Here is a tiny trained network, its code and every weight. The questions are about switching its units off for an input and a class, where a switched-off unit gives its printed mean instead of its output.

import numpy as np


def w(rows, s, z=0):
    codes = np.array(rows[::2]) - 128.0
    scale = np.full(codes.shape[1], s)
    scale[-1] = z or s
    return codes * scale


def f(y):
    return y / 2 * (1 + np.tanh(0.7978845608 * (y + 0.044715 * y**3)))


def log_softmax(a):
    a = a - a.max(-1, keepdims=True)
    return a - np.log(np.exp(a).sum(-1, keepdims=True))


def net(x, mask):
    res = np.array(x, float).reshape(1, 5) / 4 @ E
    y = f(res @ A[0][:, :-1].T + A[0][:, -1])
    res = res + np.where(mask, y, B[0][:, -1]) @ B[0][:, :-1]
    return log_softmax(res[-1] @ U[:, :-1].T + U[:, -1])


A, B = {}, {}
E = w([
[132,127,169,119,129,71,63,130,194,93],'x0',
[125,126,129,125,130,128,128,132,127,129],'x1',
[151,133,83,1,107,159,101,109,143,119],'x2',
[101,226,126,132,54,140,137,184,134,86],'x3',
[135,128,124,132,126,124,125,126,119,121],'x4',
],0.014)
A[0] = w([
[85,173,177,180,93,119,157,198,126,99,155],'neuron 0',
[130,63,189,211,217,80,145,93,97,181,191],'neuron 1',
[84,173,163,202,100,124,161,198,116,95,130],'neuron 2',
[130,201,90,81,41,169,134,175,138,91,135],'neuron 3',
[121,146,180,145,120,72,65,138,195,91,131],'neuron 4',
[111,135,75,149,138,213,204,140,45,167,233],'neuron 5',
[147,108,76,79,144,173,130,81,114,170,170],'neuron 6',
[144,120,197,111,130,36,23,132,215,88,184],'neuron 7',
[167,77,80,61,160,148,100,51,139,152,135],'neuron 8',
[121,204,77,43,56,177,103,165,147,74,103],'neuron 9',
[124,133,72,140,128,222,241,112,40,160,254],'neuron 10',
[143,126,205,113,136,20,21,138,253,80,187],'neuron 11',
[167,78,100,57,153,116,95,58,130,159,134],'neuron 12',
[154,123,172,100,140,44,56,114,194,100,161],'neuron 13',
[87,160,190,147,107,85,109,148,156,82,130],'neuron 14',
],0.0066,0.0069)
B[0] = w([
[146,179,165,169,73,70,131,174,120,132,199],'neuron 0',
[114,26,20,182,212,129,169,218,180,78,227],'neuron 1',
[125,209,188,161,62,47,129,115,68,176,196],'neuron 2',
[103,102,71,169,157,102,182,184,135,123,211],'neuron 3',
[141,141,150,126,109,99,55,131,168,85,186],'neuron 4',
[142,134,104,126,113,113,205,150,71,193,228],'neuron 5',
[196,104,128,65,141,167,129,114,83,171,182],'neuron 6',
[91,113,147,146,131,147,9,98,172,31,231],'neuron 7',
[165,159,178,62,93,216,82,60,75,158,188],'neuron 8',
[127,43,32,170,207,152,173,214,186,79,212],'neuron 9',
[152,127,92,97,122,114,215,149,60,212,247],'neuron 10',
[99,138,150,138,131,126,2,112,185,40,249],'neuron 11',
[125,158,151,96,98,205,67,64,109,127,184],'neuron 12',
[67,133,141,141,144,167,24,104,150,48,201],'neuron 13',
[148,154,157,162,112,80,85,161,157,96,176],'neuron 14',
],0.0069,0.012)
U = w([
[144,49,48,143,203,134,206,200,125,151,253],'0',
[71,66,85,171,194,137,108,160,222,72,156],'1',
[99,233,164,165,49,86,177,134,54,195,86],'2',
[132,227,254,151,60,83,94,127,157,109,43],'3',
[193,145,150,46,97,180,139,47,69,204,116],'4',
[106,145,224,74,124,190,80,12,134,101,30],'5',
],0.0061,0.002)

Each question gives the input, the list of numbers given to net, and the class t.
The units are the neurons (one row each of A and B). Each row of codes is followed by its name. A weight is (code - 128) times the scale printed after its matrix; where a second scale follows, it is the last column's (A, B and U).
mask holds one flag per neuron, in row order. A switched-off neuron (its flag False) gives its mean, the last column of its row in B, instead of its output. The means were averaged over made-up inputs and are rounded, as every weight is.
A unit's drop is (log p(t) with every unit on - log p(t) with that unit switched off) / (log p(t) with every unit on - log p(t) with every unit switched off).
The circuit of an input: a set's keep is (log p(t) with only the set's units on - log p(t) with every unit switched off) / (log p(t) with every unit on - log p(t) with every unit switched off). Starting from the 12 units with the biggest drops (on a tie, the unit counted first), units are removed one at a time, each time the one whose removal leaves the highest keep (on an exact tie, the one counted first), for as long as the keep stays at least 0.8.
units of the circuit, in order: the units of the circuit, biggest drop first
most important unit: the unit with the biggest drop
top k neurons: the k neurons with the biggest drops, biggest first
drop of u: that unit's drop, to one decimal
input [8,-6,-6,1,-7], class 3: most important unit -> neuron 9
input [-2,-3,2,-8,3], class 4: top 2 neurons -> (neuron 8; neuron 12)
input [-5,-4,1,-4,-8], class 4: units of the circuit, in order -> (neuron 9; neuron 8)
input [0,-2,1,4,4], class 0: units of the circuit, in order -> (neuron 9; neuron 11)
input [0,-5,-2,8,-1], class 2: units of the circuit, in order -> (neuron 11; neuron 2)
input [-8,1,1,8,0], class 0: top 3 neurons -> (neuron 9; neuron 3; neuron 8)
input [2,5,-1,1,-8], class 3: top 2 neurons -> (neuron 9; neuron 1)
input [-4,7,8,0,4], class 4: top 4 neurons -> (neuron 8; neuron 1; neuron 12; neuron 6)
input [3,0,-5,1,-4], class 3: top 2 neurons -> (neuron 9; neuron 2)
input [-6,4,3,0,-1], class 4: top 2 neurons -> (neuron 1; neuron 6)
input [-1,4,-1,8,-7], class 2: top 2 neurons -> (neuron 2; neuron 1)
input [1,-7,7,8,4], class 1: top 2 neurons -> (neuron 10; neuron 5)
input [-1,-7,0,6,-8], class 2: top 3 neurons -> (neuron 1; neuron 2; neuron 0)
input [-5,6,4,7,-3], class 0: most important unit -> neuron 9
input [-4,-5,1,6,0], class 0: top 2 neurons -> (neuron 9; neuron 3)
input [-5,6,0,4,-3], class 2: top 2 neurons -> (neuron 1; neuron 2)
input [5,-7,2,7,0], class 1: top 2 neurons -> (neuron 9; neuron 3)
input [-2,-6,1,-2,-8], class 4: top 3 neurons -> (neuron 9; neuron 3; neuron 1)
input [0,-3,-8,-4,2], class 0: drop of neuron 11 -> 0.3
input [5,3,-8,2,5], class 3: units of the circuit, in order -> (neuron 2)
input [-1,4,3,7,-6], class 0: drop of neuron 9 -> 0.6
input [5,-5,2,-1,-3], class 5: drop of neuron 1 -> 0.3
